Here is a tiny trained network, its code and every weight. The questions are about switching its units off for an input and a class, where a switched-off unit gives its printed mean instead of its output.

import numpy as np


def w(rows, s, z=0):
    codes = np.array(rows[::2]) - 128.0
    scale = np.full(codes.shape[1], s)
    scale[-1] = z or s
    return codes * scale


def f(y):
    return y / 2 * (1 + np.tanh(0.7978845608 * (y + 0.044715 * y**3)))


def log_softmax(a):
    a = a - a.max(-1, keepdims=True)
    return a - np.log(np.exp(a).sum(-1, keepdims=True))


def net(x, mask):
    res = np.array(x, float).reshape(1, 7) / 4 @ E
    y = f(res @ A[0][:, :-1].T + A[0][:, -1])
    res = res + np.where(mask, y, B[0][:, -1]) @ B[0][:, :-1]
    return log_softmax(res[-1] @ U[:, :-1].T + U[:, -1])


A, B = {}, {}
E = w([
[129,128,127,127,128,124],'x0',
[128,130,128,128,129,129],'x1',
[128,126,128,128,127,127],'x2',
[128,130,126,129,130,130],'x3',
[124,106,190,249,114,144],'x4',
[133,87,121,160,249,121],'x5',
[255,157,171,125,130,130],'x6',
],0.0085)
A[0] = w([
[120,128,127,132,119,128,125],'neuron 1',
[124,121,124,131,128,126,143],'neuron 2',
[129,127,128,126,128,128,124],'neuron 3',
[168,169,140,57,21,135,21],'neuron 4',
[128,129,128,128,128,127,127],'neuron 5',
[192,125,105,73,198,111,106],'neuron 6',
[82,136,62,8,101,134,21],'neuron 7',
[147,130,144,150,137,135,130],'neuron 8',
[232,130,183,143,78,135,2],'neuron 9',
[128,128,127,127,128,128,126],'neuron 10',
[174,131,108,90,179,117,107],'neuron 11',
[131,129,129,128,126,129,123],'neuron 12',
[130,129,128,127,130,129,119],'neuron 13',
[162,114,164,182,147,134,58],'neuron 14',
[156,127,147,158,138,140,114],'neuron 15',
[82,107,133,179,227,128,48],'neuron 16',
[146,128,148,144,139,136,116],'neuron 17',
[178,128,149,122,183,137,97],'neuron 18',
[131,126,130,130,129,130,131],'neuron 19',
[127,128,127,128,127,128,127],'neuron 20',
[131,128,132,129,129,129,126],'neuron 21',
[130,130,127,127,130,128,119],'neuron 22',
[129,128,129,128,128,129,126],'neuron 23',
[128,128,124,125,127,129,126],'neuron 24',
[31,98,72,101,177,124,16],'neuron 25',
[128,128,128,128,128,128,129],'neuron 26',
[130,129,128,126,130,129,122],'neuron 27',
[124,125,125,131,125,127,133],'neuron 28',
[98,132,134,146,90,129,122],'neuron 29',
[128,128,129,129,129,128,131],'neuron 30',
[128,128,126,127,127,128,126],'neuron 31',
[141,126,138,150,137,133,141],'neuron 32',
[110,147,71,38,119,138,208],'neuron 33',
[48,121,138,177,37,132,137],'neuron 34',
[151,151,134,90,58,109,202],'neuron 35',
],0.011,0.0057)
B[0] = w([
[123,127,132,120,126,131,128],'neuron 1',
[125,129,126,132,123,129,134],'neuron 2',
[127,130,130,129,131,132,127],'neuron 3',
[218,147,109,175,213,108,211],'neuron 4',
[128,127,128,128,129,128,128],'neuron 5',
[169,124,188,30,142,154,192],'neuron 6',
[28,101,119,169,55,143,219],'neuron 7',
[138,138,104,146,137,118,148],'neuron 8',
[38,111,74,199,82,118,195],'neuron 9',
[128,128,130,130,129,131,127],'neuron 10',
[159,125,170,64,138,149,167],'neuron 11',
[128,127,130,128,131,127,127],'neuron 12',
[131,127,128,126,129,129,125],'neuron 13',
[164,145,96,163,164,111,167],'neuron 14',
[144,136,104,151,147,113,153],'neuron 15',
[66,131,76,206,60,114,195],'neuron 16',
[141,134,114,141,141,119,140],'neuron 17',
[168,136,155,100,155,136,164],'neuron 18',
[128,131,124,130,129,128,130],'neuron 19',
[127,127,129,128,128,129,128],'neuron 20',
[130,129,126,128,130,126,128],'neuron 21',
[130,127,130,128,130,129,125],'neuron 22',
[128,128,128,128,128,128,127],'neuron 23',
[129,126,132,133,130,132,127],'neuron 24',
[213,154,100,206,181,103,192],'neuron 25',
[128,128,127,127,128,128,128],'neuron 26',
[130,129,132,129,129,131,126],'neuron 27',
[125,128,127,127,125,130,130],'neuron 28',
[119,120,147,87,121,140,145],'neuron 29',
[129,129,127,129,127,127,129],'neuron 30',
[128,127,131,131,130,132,127],'neuron 31',
[132,139,102,145,130,116,147],'neuron 32',
[178,151,91,206,164,95,254],'neuron 33',
[104,110,185,1,100,156,208],'neuron 34',
[64,110,107,161,104,123,225],'neuron 35',
],0.023,0.0074)
U = w([
[14,101,108,146,54,132,240],'0',
[209,172,112,153,198,96,118],'1',
[138,117,222,2,128,186,1],'2',
],0.0078,0.00075)

Each question gives the input, the list of numbers given to net, and the class t.
The units are the neurons (one row each of A and B). Each row of codes is followed by its name. A weight is (code - 128) times the scale printed after its matrix; where a second scale follows, it is the last column's (A, B and U).
mask holds one flag per neuron, in row order. A switched-off neuron (its flag False) gives its mean, the last column of its row in B, instead of its output. The means were averaged over made-up inputs and are rounded, as every weight is.
A unit's drop is (log p(t) with every unit on - log p(t) with that unit switched off) / (log p(t) with every unit on - log p(t) with every unit switched off).
The circuit of an input: a set's keep is (log p(t) with only the set's units on - log p(t) with every unit switched off) / (log p(t) with every unit on - log p(t) with every unit switched off). Starting from the 12 units with the biggest drops (on a tie, the unit counted first), units are removed one at a time, each time the one whose removal leaves the highest keep (on an exact tie, the one counted first), for as long as the keep stays at least 0.8.
units of the circuit, in order: the units of the circuit, biggest drop first
top k neurons: the k neurons with the biggest drops, biggest first
drop when u is switched off: that unit's drop, to one decimal
input [-2,0,-5,-3,8,-8,-4], class 2: units of the circuit, in order => [neuron 34]
input [-8,-2,3,-4,1,-6,7], class 0: top 2 neurons => [neuron 9; neuron 35]
input [8,8,-1,2,1,-8,8], class 0: top 4 neurons => [neuron 9; neuron 35; neuron 33; neuron 25]
input [-3,6,3,0,2,-1,7], class 0: top 2 neurons => [neuron 9; neuron 33]
input [8,-4,-4,4,0,6,5], class 2: top 2 neurons => [neuron 33; neuron 6]
input [7,-2,-6,-3,-7,2,1], class 2: top 3 neurons => [neuron 6; neuron 4; neuron 11]
input [-6,2,4,-1,-1,3,-4], class 1: top 2 neurons => [neuron 25; neuron 7]
input [-3,8,-5,-8,8,0,-3], class 2: top 2 neurons => [neuron 34; neuron 9]
input [8,-1,2,-8,6,-1,5], class 0: top 4 neurons => [neuron 9; neuron 4; neuron 33; neuron 25]
input [2,-4,3,-5,-7,1,-5], class 1: top 4 neurons => [neuron 25; neuron 33; neuron 16; neuron 9]
input [4,-3,4,6,8,0,8], class 0: top 2 neurons => [neuron 9; neuron 4]
input [-3,-2,4,-6,5,-7,7], class 0: top 2 neurons => [neuron 9; neuron 35]
input [-5,4,5,-4,5,-6,6], class 0: drop when neuron 34 is switched off => 0.0
input [-4,5,-6,6,-7,4,2], class 2: units of the circuit, in order => [neuron 6]
input [-5,0,1,-5,2,-4,-6], class 2: drop when neuron 34 is switched off => 0.3
input [8,-1,4,-2,5,-2,7], class 0: drop when neuron 9 is switched off => 2.1
input [8,-1,-2,-5,6,0,-2], class 2: drop when neuron 9 is switched off => 0.3
